data =
[[-3.24 -4.17 -4.30  1.58  3.64]
 [-1.05 -2.00  0.18  3.56 -4.25]]
Which number is the 5th entry from the end, reading row by row?
Answer: -1.05
Which number is the first entry in reading order?
Answer: -3.24
The entry directly below -4.17: -2.00
The 2nd-last entry, reading row by row is 3.56
Which number is the 3rd largest entry?
Answer: 1.58
The entry just left of -4.30 -> -4.17
The smallest entry in the last column -> -4.25
Which number is the first entry on the diagonal from the top-right corner?
Answer: 3.64

[[-4.08 -0.84 -1.65 -0.21 -3.85  2.98 -2.23  3.91 -0.40 -3.08  1.93  1.85
   0.78 -1.34]
 [-1.27  1.94 -2.43 -0.24 -0.11  1.43  0.29 -3.22 -0.85 -1.33 -0.11  2.19
  -1.44  1.24]
 [-3.48 -3.83 -0.51 -1.91  2.47  4.31 -0.01  0.87 -2.08  4.99 -2.16 -2.59
   1.44  2.26]
 [ 2.26  0.18  2.21  2.81 -3.62 -3.37  0.57  0.13 -1.91 -1.55 -2.39  0.41
   3.61  1.09]
 [ 1.44  4.64 -0.89 -3.08  0.14  4.04  1.01 -1.68  0.03  0.14  2.91  1.64
   0.63 -1.09]
 [ 1.82 -1.02 -1.62 -0.16 -2.50 -0.66  2.97  3.00  1.65  2.26  3.03 -3.51
  -0.31 -1.91]
 [ 1.42  0.06  0.41 -1.51 -0.34  0.38  1.36 -1.65 -2.58  3.52  1.80 -0.18
  -2.99 -0.32]
 [-0.67 -0.05 -0.41 -0.62 -1.94 -1.11  0.93 -0.86 -1.73  2.75 -1.75 -1.24
   1.01 -0.46]
 [-1.06  0.94 -2.98 -1.06  0.73 -1.48  0.62 -2.21  2.90 -3.52  3.12  1.76
  -4.42  0.01]]
The entry just left of -1.68: 1.01
The entry just right of the largest entry -> -2.16
Read off the entry just right of -0.84.
-1.65
The smallest entry is -4.42
Read off the entry just left of the largest entry.
-2.08
The entry just left of -3.52 -> 2.90
The entry just right of 3.61 -> 1.09
Read off the entry just left of -0.32.
-2.99
The entry just right of -2.39 -> 0.41
The entry just left of -3.83: -3.48
Read off the entry just right of -2.43.
-0.24
Read off the entry just right of -2.59.
1.44
Read off the entry just right of -2.23.
3.91

Questions about the table below.
1) What is the 1st entry in reading order?
2) What is the 4th entry in reading order?
array([[  7.3,  -0.9,   1.4,  12.5,  -1.7,   1.2,  11.6,   0.6,   2.5,
         -7.6,  -5.7,   0.3,  -3.9],
       [ -8.7,   3.0,  -0.7,  -1.9,  -2.7,   2.6,   1.3,  -4.2,   1.4,
         -5.0,  -6.4,  -2.1,   2.6],
       [-18.9,   1.2,   8.7,  -8.1,  -2.4,  -3.0,  18.7,   4.6,  -4.2,
         -5.0,  -6.2, -20.8,   9.4],
       [ -0.7,  -1.3,   2.7,  -1.9,  -8.6,  -6.7,   6.3,   4.2,   2.9,
         -5.0,   1.5,  -2.0,  -0.5],
       [  0.6,  -2.9,   1.1,  -3.0,  -8.6,  -6.1,   6.0,   4.2,  -0.6,
         -4.3,   0.5,  -2.1,  -3.7]])
1) 7.3
2) 12.5

Read these off the array that follows. Indices start at 0.
1) What is the entry just right of 525?
2) What is the entry in row 2 and column 0?
3) What is the entry directly below the largest entry?
4) What is the entry at row 0, column 2?
5) What is the entry in the bottom-right corner?
6) What is the entry directly below 511?
7) What is the entry in row 1 and column 0?
8) What is the entry at row 0, column 0?
[[  -5  555  111  578  289  238]
 [-168 -172 -446 -447  110  426]
 [ -92  377  251  556  918   68]
 [  38  106  518  910  776  511]
 [-338 -144   90 -262  556  501]
 [-570 -186  604 -433 -263  425]
 [ 986   20  283  -95  592   56]
 [-539  310  115  301  520   52]
 [-161  747 -764  498 -399  351]
 [ 479  858 -265  188 -216   93]
 [  57   83   65  525  -90  335]
 [ 619  190  140  176  -18  401]
 [ -15 -351   76 -536  661    6]]
1) -90
2) -92
3) -539
4) 111
5) 6
6) 501
7) -168
8) -5

W =
[[-0.65 -0.63  2.41 -1.51 -1.39  0.46  1.55  0.85 -0.57  0.15  3.72  1.71
  -0.36  0.30]
 [ 1.43  1.49  0.66 -0.28 -3.25  4.43 -2.99 -0.06  0.92  3.95 -4.94  1.33
  -2.49 -0.98]]
Report the maximum.
A: 4.43
The entry just left of the largest entry is -3.25
The entry just left of 0.85 is 1.55
The entry just right of 0.66 is -0.28
The entry just left of -1.39: -1.51
The entry just left of 2.41: -0.63
The entry just left of -2.49 -> 1.33

[[-15, -20, -20, 27, 12, -18, 18, 7, -16, -4],
 [-8, -7, -9, -27, -34, 0, -17, 1, -10, -5],
 [-14, 23, -8, -25, -19, 5, -18, -14, 17, 10],
 [-12, 17, -6, -26, -19, 4, -22, -17, 16, 16],
 [-16, -18, -18, 21, 10, -13, 15, 8, -17, -10],
 [-14, -27, -16, 27, 12, -17, 16, 6, -20, -12],
 [-6, 18, 2, -33, -21, 3, -25, -18, 14, 7],
 [-5, 9, -5, -34, -25, -4, -28, -13, 10, 13],
 [-14, -25, -17, 25, 11, -16, 17, 8, -21, -13],
 [-15, -23, -15, 22, 11, -16, 15, 5, -18, -11],
 [-14, 21, -3, -25, -23, 9, -16, -11, 10, 4],
 [-16, -23, -19, 6, -14, -5, 7, 13, -23, -15],
 [-13, -33, -18, 22, 5, -21, 9, 7, -23, 1],
 [-10, -14, -10, -17, -29, 6, -12, 4, -16, -12],
 [-9, 19, -5, -30, -19, 2, -27, -19, 18, 15]]
The bottom-left entry is -9
The entry just right of 25?
Answer: 11
The 1st entry, reading row by row?
Answer: -15
The last entry, reading row by row is 15
The top-right entry: -4
The fifth entry from the end, reading row by row?
Answer: 2
The 2nd entry in reading order is -20
The smallest entry in the last row?
Answer: -30
The entry directly below -3: -19
The largest entry in the last column -> 16
The third entry on the main diagonal?
Answer: -8
The entry just left of 0?
Answer: -34
The 3rd entry from the end, reading row by row is -19
The second-last entry, reading row by row?
Answer: 18
The fourth entry from the end, reading row by row?
Answer: -27
The 2nd entry on the main diagonal: -7
The 3rd entry in reading order?
Answer: -20

X =
[ 13.325   1.044  -5.351   6.880 -12.760  -2.466   8.304   6.544   0.603
  -6.417   8.492  16.185  -8.979   4.540  -1.865]
The third entry is -5.351
The second entry -> 1.044
Find the entry just right of 8.492.
A: 16.185
Find the entry just right of the smallest entry.
A: -2.466
Find the entry just left of the smallest entry.
A: 6.880
The 1st entry from the left -> 13.325
The entry just right of the largest entry -> -8.979
The third smallest entry: -6.417
Find the 1st entry from the right.
A: -1.865
Find the 5th entry.
A: -12.760

((5203, 4841, 5509, 5248, 4449, 5201, 5058, 4980, 4664, 4537), (5072, 5439, 4183, 4970, 4979, 4326, 5518, 5464, 5222, 4997), (4726, 4918, 6299, 4952, 5712, 3918, 4946, 4663, 5338, 3196), (4152, 2733, 7775, 5582, 5218, 8073, 3605, 4527, 5078, 6656), (5207, 5043, 5287, 5209, 4717, 5147, 5024, 5068, 4967, 4753), (4728, 4594, 4822, 5183, 5702, 4964, 7227, 5370, 6371, 5547), (5559, 5495, 4047, 5140, 5900, 4471, 5023, 5090, 5643, 5906), (5437, 5169, 5220, 5341, 4439, 5237, 3647, 4647, 3982, 4741))
The entry just right of 3918: 4946
The entry just left of 5169 -> 5437
Which number is the entry just left of 6299?
Answer: 4918
The entry just right of 5582 -> 5218
Which number is the 2nd entry in reading order?
Answer: 4841
Which number is the entry just left of 4717?
Answer: 5209
The 2nd smallest entry is 3196
Which number is the 3rd smallest entry?
Answer: 3605
The smallest entry is 2733
The entry just right of 5072 is 5439
Which number is the entry just right of the smallest entry?
Answer: 7775
Which number is the entry just left of 3605?
Answer: 8073
Which number is the entry just right of 5509?
Answer: 5248
The third largest entry is 7227
